[[ 14  11   1   3   0 -13  17  -7 -30   0]
 [ -7  11   3 -20  -2  18   0  18  -2   4]
 [ -2  -3   1  -7  -1  -2 -11   0 -13   0]
 [  5   5  -9 -17   1 -26  29 -14  14  -1]
 [  7  -1   9   1   7  11  -2  -9  -8  -2]
 [ -7  -8   0 -15   5   5  12  11   6   7]]	14

[[ 15 -13 -11  13  -9  15 -15  11  11  13  -9  11 -14]
 [-17   3  -5  21  -7 -17   3  19  21  17  -7  23   6]
 [  7  -9  -9  15  -8   7 -10  12  13  13  -8  13  -9]
 [ 12   0   4  -2   5  12   0  -3  -3  -2   5  -4  -1]
 [  0  -8 -11  20 -10   0  -9  17  19  17 -11  19  -7]
 [-14   0  -7  22  -9 -14   0  19  21  17  -9  23   2]
 [-29  22  12   5  10 -29  24   5   8  -1  10  11  25]
 [  1   4   4   2   3   1   4   2   2   2   4   3   5]
 [ 22  -2   5  -9   7  23  -3  -9 -10  -5   7 -11  -4]
 [ 15 -19 -18  22 -16  15 -21  19  19  22 -17  18 -19]
 [  1  -1  -3  10  -2   1  -2   8   9   8  -3  10  -1]]	15

[[ 11 -21  15  38  -4 -20 -22 -16  15 -25]
 [  1  20  -2 -29  14  18  22  13  -2  25]
 [ -6   4  -3  26 -15   3   2   7  -4   1]
 [-19  28 -18   7 -19  24  25  25 -18  25]
 [ -6  13  -5   5  -6  11  12  12  -5  12]
 [ 22 -21  23   6  19 -19 -19 -20  23 -19]
 [ 12 -14  14  18   6 -14 -14 -12  14 -15]
 [ 19  -9  18 -11  24  -8  -7 -12  18  -5]]	11

[[ 13 -10  -8   3  15  -1 -11  -2   7  35  31]
 [  6   4 -12   1   6 -21  40  11   1 -10  -8]
 [ 13  10  -8   1  15 -11  30  -2   7 -10  -8]
 [ 19  10 -16   1  15 -11  30  -2  13  -3  -2]
 [  6  10   0  -1   6  -1  19  -2   1 -18 -21]
 [ 13  10  -4   1  24   4  -1 -15  13   5   5]
 [  0 -17 -12   0 -20 -21  19  31 -10  -3  -2]
 [-26 -17  11  -2 -29   4 -22   5 -16  -3  -2]
 [ 13  24   0   1  24   8  19 -15  13 -10  -8]]	13

[[-24  18 -11  14   8  -7  -5 -30  26 -23  14   0   0  -5]
 [  4 -20  -2   9 -17  -2  -2   3  -6  20  -9  10  15  -5]
 [ -3   7  -9  -5   3   7   8  -3  10   5  -5  18 -34  17]
 [-10   2  -6  -2  -3   7   1 -29 -15  14   7  15   6  -9]
 [-14 -11  -6 -24  27 -14   6  13   6  -5   3  39 -17  10]
 [  2   3  -5  -2  17 -10  -1 -29  -9 -18  -2  21  -5  -3]
 [-26  15   8  10   0  -6  25  10  -2 -18 -15 -15  15   1]
 [  8 -12   6   0  -3 -20  27  15  -4 -17 -13  14  -4  10]]	-24

[[15  7  5  5  0  3  0]
 [10  2  0  0  0  0  3]
 [ 5  3  2  2  0  5  0]
 [ 5  3  2  8  2  0  5]
 [ 5  4 30  2  8  3  3]
 [18  9 18  0  8  5 20]
 [ 3  4  0  5  0  0  0]]	15

[[ 14  12  -2 -20 -28 -23  -6  11  15  10   2   1   9]
 [ -5  11  16  11   2   1   8  15  13   0 -20 -31 -24]
 [ -7  11  17  11   1   1   8  16  15   1 -19 -30 -25]
 [  2   4  15  17   7 -14 -30 -28 -12   4  16  13   5]
 [ 15  11   3   2   9  16  14   1 -18 -28 -25  -8  10]
 [ 17   5 -13 -28 -28 -13   5  14  14   3   1   5  14]
 [-26 -12   6  17  13   4   1   6  16  15   4 -15 -28]
 [-32 -27 -12   7  15  13   4   1   6  14  17   4 -14]
 [ 18  17   2 -18 -30 -24  -8  10  16  10   4   2   8]]	14
---
4165	4933	2851	8918 Out: 8918
32	-26	15	-16 Out: -16
218	689	769	631 Out: 631
649	513	241	906 Out: 906
2	4	7	5 Out: 5
25	-1	19	-31 Out: -31
35	954	601	571 Out: 571
2	7	9	4 Out: 4
2	3	7	3 Out: 3
1	7	7	7 Out: 7
---
205,959,274,525,346,828 result: 274

3469,6654,4446,8147,5070,6335,1118 result: 8147

594,38,829,59,543,570,288 result: 59

21,24,55,62,63
90,13,83,56,54
75,11,75,50,52
result: 11

99,8,41,84,75 result: 8

34,86,26,22,25
44,10,22,27,27
result: 10
---
[ 172.68  -37.21 -149.67  -81.29   50.95] gives -149.67, 172.68

[-12.712  19.452  16.502 -11.464  18.215  -9.893  18.507] gives -11.464, 19.452

[  8.64  17.11 -10.67   9.88   3.92] gives -10.67, 17.11

[[ -3.766 -11.939  -8.447  -3.831 -17.376  22.128   0.481]
 [ -5.514   2.481  -5.891 -17.155  -8.467  19.219  11.150]
 [-10.874   5.267  -7.867  -8.857 -16.687  19.556  10.889]] gives -17.155, 22.128

[[ 0.01  0.01  0.08 -0.05 -0.18]
 [-0.01  0.12  0.15 -0.16  0.00]
 [ 0.07 -0.01  0.04 -0.06 -0.17]] gives 0.15, 0.15

[ 0.163  0.099 -0.031 -0.103  0.119] gives -0.031, 0.163

[[ 1.210 -1.809 -0.182  0.964  1.085  0.584  1.819]
 [ 1.748  0.023  0.049  1.798  1.770 -0.550 -0.876]
 [ 0.397  0.929  1.275  0.498 -0.901  0.504  1.283]] gives 1.798, 1.819

[-126.55  -56.25  -72.26  -12.75  -66.29  138.83   70.08] gives -12.75, 138.83
---
array([[ -6,  -7, -36, -32],
       [-19,  -8,  -7,  -7],
       [  0,  -5,  14, -21]]) --> -8

array([[-27, -22,   2,  -3,   8],
       [ -7,  -1,   1,   6,  24],
       [  9,  22,   0,  15,  32]]) --> -1

array([[  9, -12,   5,   6,   1,  -8,  -1],
       [-10,  -6,  -3,  -3,   6,  11,  -3],
       [ 18,   1, -27, -22,  29,   8, -31]]) --> -6

array([[ -1,  30,  -8, -15,  -3, -28],
       [ 12,  31,   4,  -8, -20,  -7],
       [ -3, -18, -10, -24,  13,  21]]) --> 31

array([[-13, -19, -13, -20,  13, -11,  20],
       [-17,   2, -29,  23, -33, -24, -18],
       [ 28,  -3, -14, -23, -31, -27,  35]]) --> 2

array([[  8,  -5,  -9, -37],
       [ -9,   4,  -3,  24],
       [ -5,  -7,   5,  12]]) --> 4

array([[ 28, -17,  30, -27],
       [ 13, -11,   2,  -9],
       [ 12, -22, -10,  11]]) --> -11

array([[ 15,  -2,  -4, -14],
       [ 23,   4,  -1, -25],
       [ 30,  13,   5,  -1]]) --> 4

array([[-25,   5,  24,   9,  12,  25,  13],
       [-20,  17,  25, -14, -15,  27,  21],
       [ 28,   3, -28,  32,  38, -32,  14]]) --> 17

array([[-41, -26,  -1,  10,  16, -12,  -6],
       [ 13,   1,  30, -39, -30,  -4, -26],
       [-30, -19, -18,  32,  37,  -4,  22]]) --> 1
---
15,5,14,-26,-20
21,36,-30,5,17
Out: 5

11,3,-1,9,41
-27,-16,-21,0,-12
Out: 3

-5,10,-2,5
34,9,0,-41
Out: 10

2,-30,29,-19,30
-1,15,-15,9,-15
Out: -30

3,-3,-22,-37
-10,18,10,6
Out: -3

5,-11,-36,7
20,-3,26,0
Out: -11

-33,-32,26,13,0,27,37
-19,-2,-10,14,4,32,-13
Out: -32

15,32,4,17,41,10
9,26,5,19,32,15
Out: 32

14,13,-11,-15,18
-1,-13,30,0,-19
Out: 13
---
-7,14,-7,-1,-37,24 -> -7

-35,-9,-14,-38,-6,6,8 -> -38

29,-39,-8,16,30,2 -> -8

-33,0,-1,6,-8,9,-12
13,3,12,8,3,-7,-15
-> 8

13,-29,-30,8,-31,-15,-1 -> 8

17,41,-2,-30 -> 17

-5,15,-7,0,16,0,9
23,-12,25,-25,10,-33,-20
26,13,13,-24,30,-27,-6
-> -24
---
-14  -20  -21  -10  -24  -38  -33 -> -21
  3   29   -6  -16   -3  -14   12 -> -3
-18  -20  -35  -16   -1   11  -30 -> -18
-19   -7   14   22   35   27  -30 -> 14
-10   -5   11    7    5  -13   32 -> 5
  2   12  -29    5  -12   11   27 -> 5
 26  -33   17  -20   38   16  -37 -> 16
 34   22  -24  -16  -10 -> -10
 -3   18  -32   35   21   33   25 -> 21
---
[ 30   8  16   4  19   5 -12] Out: 5
[ 30  19 -15 -14  17  13  12] Out: 13
[ 24  23 -33  33] Out: -33
[  4 -16  -1  33   1 -29 -19] Out: -29
[  4  10 -33 -22 -14] Out: -22
[-27 -26   9  36 -14] Out: 36
---
-31,37,10,-26,-9,-28
-30,34,10,-29,-6,-28
9,9,-12,24,-7,-4
>> -26

34,-29,26,14
-7,-3,-30,27
>> 14

-11,-31,-16,-11,6,1,-6 >> -11

-32,3,-3,20,-5 >> 20

25,-9,-10,13
15,-36,-7,-11
>> 13

-35,13,4,-4,18,4
-13,-2,22,-14,26,-17
>> -4

-1,28,26,31,30,32 >> 31

25,33,8,-2,11,-17,17 >> -2

-12,8,-2,4,31,-17,-29
-5,-17,4,5,-5,-4,12
>> 4

25,4,16,-24,-30,-11,18 >> -24
---
Input:
[[ 31  -7 -33  21  -6 -24]
 [  9  -8  -3  -4  -7 -14]
 [ -4 -15  11 -13  -1 -20]]
Output: -4

Input:
[[-14   5  -2  28 -30   1]
 [ -4  -7  17  -3  37 -18]]
Output: -3

Input:
[[-31  20  15 -10   0  21]
 [ -7   6   7 -22  16 -21]]
Output: -22

Input:
[[ 8  5  7  3 24  1 -8]
 [10  0  1 -2 29  2 -1]]
Output: 29

Input:
[[-19  -8  14  -6   9  14 -41]
 [ 18 -15  -4 -18   6 -16  41]
 [-13 -31 -26  15 -22  28  -9]]
Output: 6

Input:
[[ -4  24 -31 -23]
 [ 10   1  17  -1]]
Output: 1

Input:
[[ -3 -10 -28  40 -37 -14]
 [  1   3  -6   2   1  -4]
 [ -3  -2  -1   5   1  -5]]
Output: 2
---
[ 174 -759  835  615  342] result: 342
[ -6  42 -50  29  -4 -45] result: -45
[ 10   4 -21  33 -45] result: -45
[1 9 2 2] result: 2
[244  54  59 233  23 210 200] result: 200
[ 3 88 57 59 96 68] result: 68
[ 67 426 451 860 816 774] result: 774
[45 30 75 19] result: 19
[196  27 202 228] result: 228
